[-40  -7 -50 -49   9 -16 -23   7  -7  12  30 -30  52 -11  36  38  25 -32
  46  37 -55 -34 -15   5 -18  31  96  15  62 -43  -7  21  -2  17  59  15
  29   1  -4 -16  17  26 105   2  29 -63  49   8  58   3]  X
[ 43  24 -31  18  40 -44 -19  43 -58  20 -67   5  -7  88 -33  55  10  63
 -33  70 -30 -13  68 -46 -18  77 -15  14 -28 -31 -39  10  16   7 -22   4
 -53   4 -28 -70  15  33 -47 -28   8  30  29   4  -6 -89]  G
[-58 -13 -30  20  30   4 -67 -22  15  70 -15  88 -53  43   8 -89  -6  77
 -44  16 -28 -33  24 -47  63  40 -39 -33   5   4 -31 -31  10 -18  33 -46
 -70  -7  54 -28  18  14 -29  68  43   7  29   4 -19  10]  R
[ 70  88  16 -47 -33  55 -44  10   4  14  68  77  10 -33   8 -53  43  43
 -22 -18 -15   5 -89  33   7 -31  29 -19  15 -29 -13   4 -67 -28 -58  30
  18 -28 -46   4 -31  -7  -6  20 -70  63 -30  40  24 -39]  N
perm: [ 10 -19   4  29   7  43  68 -29  14  18 -28  54  -7 -70 -46  33 -18  10
 -31 -31   4   5 -33 -39  40  63 -47  24 -33 -28  16 -44  77  -6 -89   8
  43 -53  88 -15  70  15 -22 -67   4  30  20 -30 -13 -58]
R
perm: [  3  58   8  49 -63  29   2 105  26  17 -16  -4   1  29  15  59  17  -2
  21  -7 -43  62  15  96  31 -18   5 -15 -34 -55  37  46 -32  25  38  36
 -11  52 -30  30  12  -7   7 -23 -16   9 -49 -50  -7 -40]
X
diff G: [ 43  24 -31  18  40 -44 -19  43 -58  20 -67   5  -7  88 -33  55  10  63
 -33  70 -30 -13  68 -46 -18  77 -15  14 -28 -31 -39  10  16   7 -22   4
 -53   4 -28 -70  15  33 -47 -28   8  30  29   3  -6 -89]
48, [4]
diff R: [-58 -13 -30  20  30   4 -67 -22  15  70 -16  88 -53  43   8 -89  -6  77
 -44  16 -28 -33  24 -47  63  40 -39 -33   5   4 -31 -31  10 -18  33 -46
 -70  -7  54 -28  18  14 -29  68  43   7  29   4 -19  10]
11, [-15]
diff X: [-40  -7 -50 -49   9 -16 -23   7  -7  12  30 -30  52 -11  36  38  25 -32
  46  37 -55 -34 -15   5 -18  31  96  15  62 -43  -7  21  -2  17  59  15
  29   1  -4 -16  16  26 105   2  29 -63  49   8  58   3]
41, [17]
perm: [ 33 -58  43   5  -7 -30  68 -31   4 -15 -44 -89 -53   8  29 -29 -18 -47
  40  10 -39  18  88 -31 -22  15  -6  10 -70   4 -46   4  43 -67   7 -33
  77 -28  70  55  30  16 -19  63  14 -28  24 -33  20 -13]
N

[-3  4 13 -8]  M
[-8 -3  4 14]  L
[-72   4  -3  -8]  D
perm: [-8  4 13 -3]
M
perm: [ -8  -3   4 -72]
D
perm: [-8 13  4 -3]
M
perm: [-72  -8  -3   4]
D
perm: [ -8 -72   4  -3]
D

[-31 -10 -36  -9  12 -20  42  28  -8   3 -21  34  -6  14  31  17  29  -8]  Q
[-20 -14   2   8  -2  12  15 -43 -23 -17  -7 -31 -61 -91 -13 -28  16   6]  W
[ -3 -21  -1 -27 -30  28 -11  52   5 -60  -4 -33  -8  -6  -6 -16 -40  -4]  K
[ 19   4  38  44  29  23   9  -2  49 -55 -33  47  10   2 -34 -12  -4  -7]  E
[ 29 -20  14   3  -8  -6  -9  12 -31 -21  28  17 -36  34  -9  -8  42  31]  Z
[ 6 -2 -1  9  1  3 -3 -4  7  5 -7 -4  7  3  0 -6  4 -1]  Y
[ -3 -21  -1 -27 -30  28 -11  52   5 -60  -4 -33  -8  -6 -26  18  19   2]  H
[ -7  -4  10 -12 -55  47  49 -33 -34   2   4  24  44  -2  29  19   9  38]  U
[-20 -14   2   8 -42  12  15 -43 -23 -17  -7 -31 -61 -91 -13 -28  16   6]  A
perm: [-36 -31 -21 -20 -10  -9  -8  -8  -6   3  12  14  17  28  29  31  34  42]
Q
perm: [ -7  -4 -12 -34   2  10  47 -33 -55  49  -2   9  23  29  44  38   4  19]
E
perm: [-1  4 -6  0  3  7 -4 -7  5  7 -4 -3  3  1  9 -1 -2  6]
Y
perm: [ -8  29  17  31  14  -6  34 -21   3  -8  28  42 -20  12  -9 -36 -10 -31]
Q
perm: [ 12  28  -9  31  -8  14  17  -8 -20  -6 -36  -9  29 -21  42   3 -31  34]
Z

[ -10   45  -19   91    3  -53  -51  -77   93  -28  104   86    3   60
  113 -106  -55 -105   21  -19   -7 -114  -58   44   97   25   12  -91
  -98  -17   55  -38  -26   44  100  -12   87] = T
[   3    6  -57    9   86  -44  -16 -100   36  -59   62  -75  -35   38
  -22    4   26   81  113   61    8   55  101  -44  -71   44   66  -36
 -106   17   36  -99   -2   42   88  -31   66] = V
[  47  -44   87   -9 -105  105  -97   89   53   57   -9  -37   26  -11
  113    6   57   13 -109  -40  -72  -95   51  -75   68  -33 -101   45
 -102   13  -94 -104   71  -57  -13 -112  -31] = J
[ -28   25  -77  113   91   60   45  -53  -19   44   21   86  -58  -55
 -114  -26  -91   97  -51  -19  -98   87 -106    3    3 -105  100   45
   55   12   -7  104  -17  -12   93  -38  -10] = C
[-110   82   11   72  -72  -76  -16   28  -90   24  -97  -13  -50  -92
  -68   50 -106  -94   11  -32    3    5    5  -47  -22   -9   33  -27
  -67  -10   44   63 -108  113  -73 -102   63] = B
[ -83  -59  -88   -1  102  -96   54   12  -18   28    4   96  108  -16
  114  -80  -65  111   96  -12  114  100   39   47   33 -101    7   24
   37  -87  -43   22  112   29   95  112 -110] = F
diff F: [ -83  -59  -88   -1  102  -96   54   12  -18   28    4   97  108  -16
  114  -80  -65  111   96  -12  114  100   39   47   33 -101    7   24
   37  -87  -43   22  112   29   95  112 -110]
12, [96]
perm: [ -10  -38   93  -12  -17  104   -7   12   55   45  100 -105    3    3
 -106   87  -98  -19  -51   97  -91  -26 -114  -55  -58   86   21   44
  -19  -53   45   60   91  113  -77   25  -28]
C

[ 73  87  14   7  32  63  32 -10  29  39]  dun
[  2  -5   1   2   6 -11  -3 -10   6   7]  fupil
[-58 -27  11  -6 -53  -9  30 -61   1  63]  vesam
[ 63  30 -62 -53 -27 -58  -9   1  11  -6]  poki
diff vesam: [-58 -27  10  -6 -53  -9  30 -61   1  63]
3, [11]
perm: [  2 -10   1   6 -11   2  -5  -3   6   7]
fupil
diff poki: [ 63  30 -62 -53 -26 -58  -9   1  11  -6]
5, [-27]
perm: [ -9   1  11  -6  63  30 -62 -53 -27 -58]
poki
perm: [ -9  11   1  -6  30 -62 -58 -53 -27  63]
poki

[ 59 -37   4  98 -90 -71  60] : maba
[ 62  72  77  54  95 -11  25] : sumep
[ 29 100  36 -72 -30 -86 -17] : nebip
[-11  54  62  72  77  24  95] : bime
[-33  -8 -66 -77 -41 -55  27] : nufu
[-88 -78 -90 -83 -17   6  -8] : fupen
[ 26 -80 -96 -71  99  64  84] : Kogun
perm: [ 54  24 -11  95  72  77  62]
bime
diff fupen: [-87 -78 -90 -83 -17   6  -8]
1, [-88]

[-28   7  17  19 -17] : zepur
[-61  64  13  68 -24] : sosol
[-85  24  15 -17  53] : ner
[ -1 -36  60 -55 -92] : Nuvag
[-49  58 -73  83   3] : Mazi
[-25  38 102 -43 -26] : Bibin
[ 11  51  33  54 -88] : vun
[ 53 -85  15  25 -17] : Laso
[-20  25 -24 -81 -22] : vatuz
[-36  -1 -63 -49  54] : zik
[ 60 -36  -2 -92 -55] : rufis
perm: [-22 -20  25 -24 -81]
vatuz
diff Mazi: [-49  58 -72  83   3]
3, [-73]
perm: [-92 -55 -36  -1  60]
Nuvag
perm: [-92  -1 -36  60 -55]
Nuvag
diff vatuz: [-21  25 -24 -81 -22]
1, [-20]
perm: [-24  68  13  64 -61]
sosol
perm: [ 53 -17  15  24 -85]
ner

[ -5   9 -18   0  -8  -9]  dif
[ -9 -18  -5  10  -8   0]  nire
[ 29  16   1  28  40 -38]  bos
perm: [ -9  -5   9 -18   0  -8]
dif
diff bos: [ 29  16   1  28  39 -38]
5, [40]
perm: [-18  -9  -8  -5   0  10]
nire
perm: [ 40 -38  29  16   1  28]
bos
diff bos: [ 29  16   1  28  40 -39]
6, [-38]
perm: [  9 -18   0  -8  -9  -5]
dif
diff dif: [ -5   9 -17   0  -8  -9]
3, [-18]

[  4  15 -15  -7] : Sorem
[12 15  1 -8] : bunad
[ -6  11 -75 -84] : zedul
[ 12  13  -4 -10] : bama
[ 11 -75  -7 -84] : zunif
[ -5  25 -52 -53] : Gif
[  3  18 -44 -44] : fas
[  4  -3 -26  -5] : zabev
[  4  15 -33 -17] : sira
[ -6  30 -75 -84] : zak
diff zak: [ -7  30 -75 -84]
1, [-6]
perm: [-84  -6  11 -75]
zedul
diff Sorem: [  4  15 -15  -6]
4, [-7]

[-23   9 -37  -1   0 -55  14 -20 -25  -7  63  82  24  98 -28  38  42 -17
 -30  45] -> bigum
[-25 -28 -14 -14 -53 -22 -20 -50  32 -40 -27 -44 -46 -10 -49   1  -8   5
 -33   0] -> supes
[ 27  36 -21  40  32 -45 -28   7 -22 -15  22  80   8  63 -37  -9  27 -10
  28  63] -> bog
[-40  69  -4 -24  52  -1   1  33   7 -61  23   6  15  60  42  40  -7  22
 -86  -3] -> tev
[-75   6  61 -43   8 -19 -11  30 -32  46  80 -16 -25  73   1 -12 -15   7
 -19  40] -> Sepo
diff supes: [-25 -28 -14 -13 -53 -22 -20 -50  32 -40 -27 -44 -46 -10 -49   1  -8   5
 -33   0]
4, [-14]
diff bigum: [-23   9 -37  -1   0 -55  14 -20 -24  -7  63  82  24  98 -28  38  42 -17
 -30  45]
9, [-25]

[ 34  13 -35   4  17 -45 -18   6 -10 -15  37 -20  -1 -34 -38 -25 -76 -21
  39  -3 -18 -17 -22 -21  13 -21   8  25   1  -6  -1   6  -7 -35   7 -28
 -14 -30 -14  49   9 -91 -41  24  -6  18  26  53  23] -> Keve
[-20 -36 -41 -21  10  47  51   6 -22   8 -12 -11 -23  -2 -28  21   0  11
   6   2  29 -17 -18  21  11 -34 -42  13 -25  45  44  40 -12  17   4  30
  -6 -38 -52   0 -16   0   7 -34 -14  -6 -84 -28 -92] -> zabol
[ 44  10 -28   6   0 -38   0   4 -18 -25  40   6  -1 -52 -34 -21 -84 -12
  47 -17 -16 -12 -28 -20   0 -23  13  29   8  -6 -11   7   2 -41  11 -42
 -22 -34 -14  45  17 -92 -36  30  -6  11  21  51  21] -> feg
diff feg: [ 44  10 -28   6   0 -38   0   4 -18 -25  40   6  -1 -52 -34 -21 -84 -12
  47 -17 -16 -12 -28 -20   0 -23  13  29   8  -6 -11   7   2 -40  11 -42
 -22 -34 -14  45  17 -92 -36  30  -6  11  21  51  21]
34, [-41]
diff zabol: [-20 -36 -41 -21  10  47  51   6 -22   8 -12 -11 -23  -2 -28  21   0  11
   6   2  29 -17 -18  21  11 -34 -42  13 -25  45  44  40 -12  17   4  30
  -7 -38 -52   0 -16   0   7 -34 -14  -6 -84 -28 -92]
37, [-6]
diff feg: [ 44  10 -28   6   0 -38   0   4 -18 -25  40   6  -1 -52 -34 -21 -84 -11
  47 -17 -16 -12 -28 -20   0 -23  13  29   8  -6 -11   7   2 -41  11 -42
 -22 -34 -14  45  17 -92 -36  30  -6  11  21  51  21]
18, [-12]
perm: [-92 -84 -52 -42 -41 -38 -36 -34 -34 -28 -28 -25 -23 -22 -21 -20 -18 -17
 -16 -14 -12 -12 -11  -6  -6  -1   0   0   0   2   4   6   6   7   8  10
  11  11  13  17  21  21  29  30  40  44  45  47  51]
feg
diff feg: [ 44  10 -27   6   0 -38   0   4 -18 -25  40   6  -1 -52 -34 -21 -84 -12
  47 -17 -16 -12 -28 -20   0 -23  13  29   8  -6 -11   7   2 -41  11 -42
 -22 -34 -14  45  17 -92 -36  30  -6  11  21  51  21]
3, [-28]
diff zabol: [-20 -36 -41 -21  10  47  51   7 -22   8 -12 -11 -23  -2 -28  21   0  11
   6   2  29 -17 -18  21  11 -34 -42  13 -25  45  44  40 -12  17   4  30
  -6 -38 -52   0 -16   0   7 -34 -14  -6 -84 -28 -92]
8, [6]

[  1 -37  20 -73] = bon
[-27  83 104  17] = bevu
[-31 -79  35 105] = ferim
[103 -27  17  83] = gatir
diff gatir: [103 -27  17  84]
4, [83]
diff bon: [  1 -37  21 -73]
3, [20]
diff ferim: [-32 -79  35 105]
1, [-31]
diff bon: [  1 -36  20 -73]
2, [-37]
perm: [-27  17  83 103]
gatir

[-36 -23 -32 -19 -50 -30 -13  -7  14   2 -21 -17 -24  17 -17   8 -37  -6
 -45 -30   9  -4  -2 -32 -44 -29 -54 -18   4  -3 -25 -23 -12 -35 -28  25
 -33   1 -45 -39 -17 -27]  Zitur
[-24  10 -44   3 -22  -8  -1  -8  24   5  -8 -31 -35  15 -27  11 -34 -16
 -42 -25  41  -1  -1 -29 -19 -14 -34  -4  24 -13  -8 -23   0 -38  -4  30
 -33  25 -17 -35  11  -9]  biza
[-30   4 -45   8 -24 -18   5 -15  19  11 -12 -29 -36  12 -28   5 -38 -19
 -43 -27  37  -5  -2 -25 -22 -13 -37 -13  19  -8  -6 -27   7 -43  -4  26
 -37  17 -13 -45   5 -10]  bovet
[-22 -23 -27  -5 -26 -27  -2   0  10   9 -26  -8 -22   9 -24   9 -21   1
 -20 -11   9 -10 -14 -20 -25 -16 -27 -19   1   2  -1 -11   8 -19 -16  19
 -21  -1 -17 -23  -6 -29]  nuti
[ 18  11  23 -39 -21   4  13 -24  -7 -10  29 -18   7  35  34  -2 -35 -13
 -56 -10  10 -25  23 -14  16  -3 -46  -2 -51  -9   6  -2   4 -24  19 -35
 -38 -41 -23 -31 -91  13]  Lem
[ -7   8  19   7  26   9  10 -58 -49 -27  10 -32   9 -23   0 -22   9 -42
  -2 -23  -8 -31  -3  -8  38   1   1  -8 -32 -19  18 -12   7 -21  26 -39
 -18 -25  22   1 -33  19]  Fani
[ 18  11  23 -39 -21   4  13 -24  -7 -10  29 -18   7  35  34  -2 -35 -13
 -56 -10  10  17  31 -33   7 -36 -32  12   9  22 -51 -26 -40 -52 -28  26
 -26  13 -27  -9  -7  10]  vob
[ -6 -34   2 -35 -57 -36   0   2  16   3 -22   3 -19  39  -4  23 -24  21
 -47  -3  14   6  -4 -46 -31 -55 -56 -14   8  29 -27 -20 -14 -42 -49  46
 -24   7 -44 -13 -11 -43]  Mevi
[  2 -26   3 -42 -16 -11  -7  -6  -9 -15 -22 -22  19  24  13  13 -20   5
 -21 -12  -9 -35   0 -55  -6 -34 -41  -4 -16  13 -18   0 -23 -18 -22  17
 -22 -16 -43   1 -35 -42]  vad
[-39 -54  -5 -12 -25 -27 -40   4 -19 -23 -51  -4 -20 -17 -42  25  30  13
  14 -16 -38 -33 -56 -13 -30 -24 -28 -31 -36 -35  27   8   9  25 -15 -16
   6 -41 -35  13 -47 -49]  Gumol
[-25 -26 -29 -10  -3  -8 -12 -14  -4 -13 -31 -15  -8 -19 -39  -9 -15 -25
   4 -23   1 -21 -12 -19  -1   5  -4 -12 -28 -16  10   8   5  -7   3 -11
 -26  -1   1 -12  -8 -19]  siti
[-17 -19  -3  -9 -30  -8 -37   6  -6 -26 -17  13 -11 -32  -7 -25   7  -1
   1 -13 -14   9  -6  -5 -13 -19 -13  15  -7 -10  -5   7  -5   6 -10 -22
   2  -6 -27  -7 -24  -9]  pep
diff bovet: [-30   4 -45   7 -24 -18   5 -15  19  11 -12 -29 -36  12 -28   5 -38 -19
 -43 -27  37  -5  -2 -25 -22 -13 -37 -13  19  -8  -6 -27   7 -43  -4  26
 -37  17 -13 -45   5 -10]
4, [8]
perm: [-25   1 -21  -7 -10 -13 -29   1 -26 -39 -16   5   8   3 -11 -25 -19 -19
 -14 -15 -19  -8 -31  -8 -12 -12 -15  -3   4   5  -9  -8  -1 -12 -26  -1
 -23  10  -4 -28 -12  -4]
siti
diff siti: [-25 -26 -29 -10  -3  -8 -12 -14  -4 -13 -31 -15  -8 -19 -39  -9 -15 -25
   4 -23   1 -21 -12 -19  -1   5  -4 -12 -28 -16  10   8   5  -6   3 -11
 -26  -1   1 -12  -8 -19]
34, [-7]
diff Mevi: [ -6 -34   2 -35 -57 -36  -1   2  16   3 -22   3 -19  39  -4  23 -24  21
 -47  -3  14   6  -4 -46 -31 -55 -56 -14   8  29 -27 -20 -14 -42 -49  46
 -24   7 -44 -13 -11 -43]
7, [0]
diff siti: [-25 -26 -29 -10  -3  -8 -12 -15  -4 -13 -31 -15  -8 -19 -39  -9 -15 -25
   4 -23   1 -21 -12 -19  -1   5  -4 -12 -28 -16  10   8   5  -7   3 -11
 -26  -1   1 -12  -8 -19]
8, [-14]

[  53  -49  -94  -37   70 -108  -24  -50   48  -11   27]  muber
[ -76   24   -1   20   15 -109  -39    1   26  -37  -34]  Fiv
[  7 -83 -32 -24  21  98  58 -28 -16  -5  26]  nosor
[  24    1   -1  -37  -39  -35 -109  -76   26   15   20]  gogug
[-72 -25  82 -93 -78   7   1 -41 -42  27  16]  Lif
[-16  26  98  21 -28 -82 -24  -5   7 -32  58]  domo
[ 92  17 -45  25  30 -59 -28 -45  34 -39 -31]  mapi
[ -83   -8  -84 -108   52  -68  -19  -15  -33   17   65]  senil
[  17  -19   52  -34  -84  -83   20 -108   -8  -15  -68]  zoki
[ 83 -34  66  13  19 -18  46 -61 -20 -33 -10]  nozon
[ -5  -4  49   5  16  -1  46 -15 -12  21  30]  godo
[ -83   -8  -84 -108   52  -68  -19  -15  -33   17   20]  ruru
perm: [-93 -78 -72 -42 -41 -25   1   7  16  27  82]
Lif
perm: [ 26   7 -83 -32 -24  21  98  58 -28 -16  -5]
nosor
diff godo: [ -5  -4  49   4  16  -1  46 -15 -12  21  30]
4, [5]
perm: [ -76   15  -39   20   -1  -37   26   24 -109  -34    1]
Fiv
perm: [  20  -83   -8  -84 -108   52  -68  -19  -15  -33   17]
ruru

[ 69 -56  14  18 -92 -68  47 -82 -46 -80] -> far
[ 25 -61  -1   6 -74 -41 -30 -46   4 -79] -> serak
[ 69 -56  14  18 -92 -68 -62  -3  -4  -3] -> kesun
diff far: [ 69 -56  14  18 -92 -68  47 -82 -46 -79]
10, [-80]
perm: [-92 -56  -4 -62 -68  18  -3  -3  69  14]
kesun
diff kesun: [ 69 -56  14  18 -92 -68 -62  -3  -4  -4]
10, [-3]

[ 23  77 -43 -21  24 -33 -90 -86 -24] -> Ruf
[-86 -43 -21  23  24  76 -33 -90 -24] -> fopig
[-21  24  23 -33 -24  76 -86 -42 -90] -> Panif
[-61  -8  25 -38   7 -38 106   2  62] -> gigot
[-36  36   1 -36  37 -62  58 -38  45] -> Totum
[ 74  55 -45  88 -66  23 -42  12  54] -> misun
diff misun: [ 74  55 -44  88 -66  23 -42  12  54]
3, [-45]
perm: [-90  23 -86 -33 -43 -24 -21  24  76]
fopig
perm: [-90 -86 -43 -33 -24 -21  23  24  76]
fopig
diff misun: [ 74  55 -45  89 -66  23 -42  12  54]
4, [88]
perm: [-24  23  77 -43 -21  24 -33 -90 -86]
Ruf
perm: [-90 -24 -86 -43 -21  23  24  76 -33]
fopig
diff gigot: [-61  -9  25 -38   7 -38 106   2  62]
2, [-8]

